Below is a small trained network, with its code and all its weights. Each question gives an input and a target symbol and asks what happens when units are switched off, that is, made to give their printed mean instead of their output.

import numpy as np


def w(rows, s, z=0):
    codes = np.array(rows[::2]) - 128.0
    scale = np.full(codes.shape[1], s)
    scale[-1] = z or s
    return codes * scale


def f(y):
    return y / 2 * (1 + np.tanh(0.7978845608 * (y + 0.044715 * y**3)))


def softmax(a):
    e = np.exp(a - a.max(-1, keepdims=True))
    return e / e.sum(-1, keepdims=True)


def log_softmax(a):
    a = a - a.max(-1, keepdims=True)
    return a - np.log(np.exp(a).sum(-1, keepdims=True))


def net(x, mask):
    ids = ['ΘΛΨβγζητω'.index(c) for c in x.split()]
    T = len(ids)
    res = E[ids] + P[:T]
    r = res
    for j in range(2):
        rows = slice(3 * j, 3 * j + 3)
        q, k, v = (r @ M[0][rows].T for M in (Q, K, V))
        z = softmax(np.where(np.tri(T) > 0, q @ k.T / 3**0.5, -1e9)) @ v
        o = O[0][rows]
        res = res + np.where(mask[j], z, o[:, -1]) @ o[:, :-1]
    y = f(res @ A[0][:, :-1].T + A[0][:, -1])
    res = res + np.where(mask[2:6], y, B[0][:, -1]) @ B[0][:, :-1]
    return log_softmax(res[-1] @ U[:, :-1].T + U[:, -1])


Q, K, V, O, A, B = {}, {}, {}, {}, {}, {}
E = w([
[99,154,98,216,149],'Θ',
[148,144,47,220,130],'Λ',
[99,75,197,134,134],'Ψ',
[212,81,171,118,74],'β',
[131,158,183,94,33],'γ',
[160,122,112,113,48],'ζ',
[178,95,138,2,194],'η',
[116,122,240,113,90],'τ',
[151,28,157,136,140],'ω',
],0.018)
P = w([
[186,181,105,123,253],'0',
[149,100,156,130,97],'1',
[157,88,138,121,105],'2',
[124,100,120,123,115],'3',
[116,102,102,122,105],'4',
[108,92,100,119,99],'5',
[104,97,122,131,104],'6',
],0.015)
Q[0] = w([
[143,187,160,43,82],'h0',
[156,48,176,79,68],'h0',
[102,96,162,158,9],'h0',
[86,81,134,187,55],'h1',
[65,163,88,154,193],'h1',
[147,202,96,156,188],'h1',
],0.013)
K[0] = w([
[168,121,157,193,140],'h0',
[159,155,167,137,166],'h0',
[150,254,86,151,190],'h0',
[132,208,98,161,151],'h1',
[90,128,129,126,89],'h1',
[123,89,123,162,79],'h1',
],0.02)
V[0] = w([
[205,127,43,66,67],'h0',
[194,115,107,173,80],'h0',
[140,118,228,38,132],'h0',
[94,92,141,133,163],'h1',
[137,250,161,98,121],'h1',
[72,187,139,91,78],'h1',
],0.015)
O[0] = w([
[115,3,123,96,120,206],'h0',
[133,66,195,146,138,170],'h0',
[141,98,39,160,83,111],'h0',
[86,204,125,169,157,96],'h1',
[192,145,121,111,14,200],'h1',
[231,101,61,85,88,2],'h1',
],0.013,0.0095)
A[0] = w([
[84,43,161,68,135,141],'n0',
[80,170,127,252,150,3],'n1',
[155,79,144,139,206,65],'n2',
[155,90,181,1,124,23],'n3',
],0.0096,0.0055)
B[0] = w([
[232,181,114,147,175,253],'n0',
[137,156,66,41,67,174],'n1',
[90,177,125,114,1,165],'n2',
[14,138,48,126,170,205],'n3',
],0.011,0.022)
U = w([
[217,210,105,60,126,1],'Θ',
[207,132,237,30,66,139],'Λ',
[207,99,170,1,59,106],'Ψ',
[108,124,134,36,104,72],'β',
[87,111,151,187,68,151],'γ',
[254,126,212,157,99,187],'ζ',
[186,129,66,79,196,173],'η',
[125,171,136,182,153,159],'τ',
[209,194,129,176,97,108],'ω',
],0.0057,0.0084)

Each question gives the input, a string of symbols that net reads in full, and the target symbol t.
The units are the heads (3 rows each of Q, K, V and O) and the neurons (one row each of A and B). Each row of codes is followed by its name. A weight is (code - 128) times the scale printed after its matrix; where a second scale follows, it is the last column's (O, A, B and U).
mask holds one flag per unit, heads first, then neurons. A switched-off unit (its flag False) gives its mean, the last column of its rows in O or B, instead of its output. The means were averaged over made-up inputs and are rounded, as every weight is.
A unit's drop is (log p(t) with every unit on - log p(t) with that unit switched off) / (log p(t) with every unit on - log p(t) with every unit switched off).
The circuit of an input: a set's keep is (log p(t) with only the set's units on - log p(t) with every unit switched off) / (log p(t) with every unit on - log p(t) with every unit switched off). Starting from all 6 units, units are removed one at a time, each time the one whose removal leaves the highest keep (on an exact tie, the one counted first), for as long as the keep stays at least 0.8.
circuit, biggest first: the units of the circuit, biggest drop first
most important unit: the unit with the biggest drop
top k neurons: the k neurons with the biggest drops, biggest first
heads that matter: for each layer, one digit per head in row order, 1 if its drop is at least 0.15 and else 0, layers parted by /
drop when u is switched off: that unit's drop, to one decimal
input τ η η Θ ζ ζ Θ, target ζ: circuit, biggest first : (h0; n3; n0)
input Λ Λ ζ ζ, target τ: most important unit : h0
input Λ Θ Θ, target Λ: heads that matter : 10
input ζ ζ β, target η: circuit, biggest first : (n3; n0; h0)
input Λ η γ τ, target τ: heads that matter : 10
input Ψ ζ ζ ζ, target Θ: circuit, biggest first : (h0; n1)
input Θ ζ ζ Λ, target ζ: circuit, biggest first : (h0; n0; n3)
input ω ζ η Λ γ, target β: circuit, biggest first : (n1; h1)
input η ζ ω ζ γ γ, target γ: circuit, biggest first : (h0; n0; h1)
input Λ η ζ ζ ω, target τ: circuit, biggest first : (h0; n3; h1)
input ω Θ ω γ Ψ, target β: heads that matter : 11
input η γ Λ Ψ τ, target γ: heads that matter : 11
input ζ ω η Ψ γ γ ω, target η: heads that matter : 11
input ω ω ζ ζ, target β: circuit, biggest first : (n1; h1; n0; h0)
input γ Θ ζ ζ Λ ζ Ψ, target Ψ: circuit, biggest first : (h1)
input η Θ Λ Ψ ζ ζ, target γ: circuit, biggest first : (n0; h0; h1)
input ω γ ζ Ψ Θ, target ζ: top 2 neurons : (n3; n1)
input Θ τ Ψ Θ Ψ, target Λ: top 3 neurons : (n3; n0; n1)
input Λ ζ ζ τ Ψ η ω, target τ: heads that matter : 10
input η Ψ ω γ β, target γ: circuit, biggest first : (h0; n0; h1)
input τ Θ Λ ζ β ζ ζ, target ω: heads that matter : 11
input γ τ ζ Θ ω β, target Ψ: heads that matter : 11
input τ η ζ τ ω, target ω: circuit, biggest first : (h0)
input Ψ γ τ ζ ζ β, target Θ: top 2 neurons : (n1; n3)
input Λ Λ γ Λ ζ, target τ: top 3 neurons : (n3; n1; n0)
input ζ ζ γ β Λ τ, target η: drop when n0 is switched off : 0.5
